Below are the code and all the weights of a small trained network. Each question names an input and a class and asks about switching units off, where a switched-off unit gives its printed mean instead of its output.

import numpy as np


def w(rows, s, z=0):
    codes = np.array(rows[::2]) - 128.0
    scale = np.full(codes.shape[1], s)
    scale[-1] = z or s
    return codes * scale


def f(y):
    return np.maximum(y, 0)


def log_softmax(a):
    a = a - a.max(-1, keepdims=True)
    return a - np.log(np.exp(a).sum(-1, keepdims=True))


def net(x, mask):
    res = np.array(x, float).reshape(1, 6) / 4 @ E
    y = f(res @ A[0][:, :-1].T + A[0][:, -1])
    res = res + np.where(mask, y, B[0][:, -1]) @ B[0][:, :-1]
    return log_softmax(res[-1] @ U[:, :-1].T + U[:, -1])


A, B = {}, {}
E = w([
[150,100,142,198,16,211],'x0',
[107,163,206,47,172,217],'x1',
[201,171,151,139,54,85],'x2',
[194,74,254,122,101,94],'x3',
[71,229,146,143,70,111],'x4',
[152,141,149,219,183,143],'x5',
],0.0089)
A[0] = w([
[175,104,151,78,93,75,153],'N1',
[91,172,130,121,118,113,196],'N2',
[141,138,153,193,122,84,144],'N3',
[45,126,26,117,170,130,157],'N4',
[139,150,112,183,66,134,207],'N5',
[220,146,121,130,206,160,184],'N6',
[119,230,164,169,120,105,175],'N7',
[53,123,82,102,177,133,157],'N8',
[63,94,139,116,170,153,212],'N9',
[163,92,125,159,92,167,193],'N10',
[122,126,121,59,141,76,186],'N11',
[121,38,121,179,92,156,213],'N12',
[99,126,72,93,247,123,254],'N13',
[66,201,142,82,90,187,169],'N14',
[187,98,188,48,185,94,193],'N15',
[83,141,89,101,199,134,183],'N16',
[209,58,83,179,105,120,177],'N17',
[186,152,172,127,67,95,246],'N18',
[91,77,203,133,131,175,183],'N19',
[164,157,98,103,46,164,205],'N20',
[109,152,135,108,237,137,137],'N21',
[127,52,159,148,146,171,137],'N22',
[99,187,168,124,91,185,197],'N23',
[72,153,95,149,139,54,239],'N24',
],0.011,0.0043)
B[0] = w([
[56,97,149,99,156,58,177],'N1',
[118,195,125,129,113,161,166],'N2',
[160,148,145,153,155,62,169],'N3',
[123,175,94,196,64,119,231],'N4',
[162,143,195,105,115,95,196],'N5',
[142,52,172,149,175,175,184],'N6',
[141,232,180,158,179,136,180],'N7',
[135,152,42,195,88,133,204],'N8',
[168,139,56,130,143,163,193],'N9',
[162,82,179,95,62,110,191],'N10',
[64,120,89,150,140,116,180],'N11',
[238,87,126,102,54,99,209],'N12',
[119,100,28,186,168,180,250],'N13',
[90,161,143,126,66,209,195],'N14',
[93,74,108,104,172,128,204],'N15',
[120,123,60,170,114,180,208],'N16',
[178,31,176,168,78,2,215],'N17',
[78,178,178,97,172,57,204],'N18',
[163,129,108,38,132,151,186],'N19',
[103,111,175,113,107,139,192],'N20',
[164,94,78,134,168,220,204],'N21',
[145,93,95,68,120,100,183],'N22',
[115,162,177,81,101,201,185],'N23',
[120,158,129,175,133,88,199],'N24',
],0.0084,0.014)
U = w([
[138,204,207,163,181,90,249],'0',
[144,60,89,136,202,205,140],'1',
[2,86,143,55,180,54,146],'2',
[214,34,203,141,42,64,18],'3',
[98,161,29,231,74,144,92],'4',
[166,103,139,27,62,162,95],'5',
[50,184,223,80,56,203,167],'6',
],0.0079,0.0011)

Each question gives the input, the list of numbers given to net, and the class t.
The units are the neurons (one row each of A and B). Each row of codes is followed by its name. A weight is (code - 128) times the scale printed after its matrix; where a second scale follows, it is the last column's (A, B and U).
mask holds one flag per neuron, in row order. A switched-off neuron (its flag False) gives its mean, the last column of its row in B, instead of its output. The means were averaged over made-up inputs and are rounded, as every weight is.
A unit's drop is (log p(t) with every unit on - log p(t) with that unit switched off) / (log p(t) with every unit on - log p(t) with every unit switched off).
The circuit of an input: a set's keep is (log p(t) with only the set's units on - log p(t) with every unit switched off) / (log p(t) with every unit on - log p(t) with every unit switched off). Starting from the 12 units with the biggest drops (on a tie, the unit counted first), units are removed one at a time, each time the one whose removal leaves the highest keep (on an exact tie, the one counted first), for as long as the keep stays at least 0.8.
units of the circuit, in order: the units of the circuit, biggest drop first
most important unit: the unit with the biggest drop
top k neurons: the k neurons with the biggest drops, biggest first
drop when u is switched off: that unit's drop, to one decimal
input [4,-6,1,3,8,-1], class 0: units of the circuit, in order	[N7 N18]
input [0,2,-2,-3,8,2], class 6: units of the circuit, in order	[N23 N14]
input [6,6,-1,8,-2,-3], class 5: units of the circuit, in order	[N19]
input [-2,2,-1,8,-8,-1], class 2: units of the circuit, in order	[N15 N1]
input [-8,4,-2,6,-2,-6], class 1: units of the circuit, in order	[N21 N13]
input [-7,6,1,8,7,-5], class 2: top 3 neurons	[N15 N1 N11]
input [7,4,4,-2,0,7], class 3: top 2 neurons	[N10 N12]
input [3,6,-1,0,-3,-3], class 5: top 2 neurons	[N13 N19]
input [-5,1,-5,1,-1,-1], class 4: top 2 neurons	[N8 N4]
input [4,2,-7,5,-6,3], class 3: top 2 neurons	[N12 N17]
input [4,7,-8,4,-3,-2], class 5: top 2 neurons	[N19 N22]
input [1,4,5,6,8,0], class 6: drop when N23 is switched off	0.1
input [-1,-7,2,3,3,5], class 3: drop when N7 is switched off	-0.1
input [7,8,-6,-5,6,6], class 6: drop when N9 is switched off	0.0
input [-6,-8,-4,2,-8,-4], class 4: most important unit	N4
input [8,6,-1,-2,1,3], class 6: drop when N14 is switched off	0.1
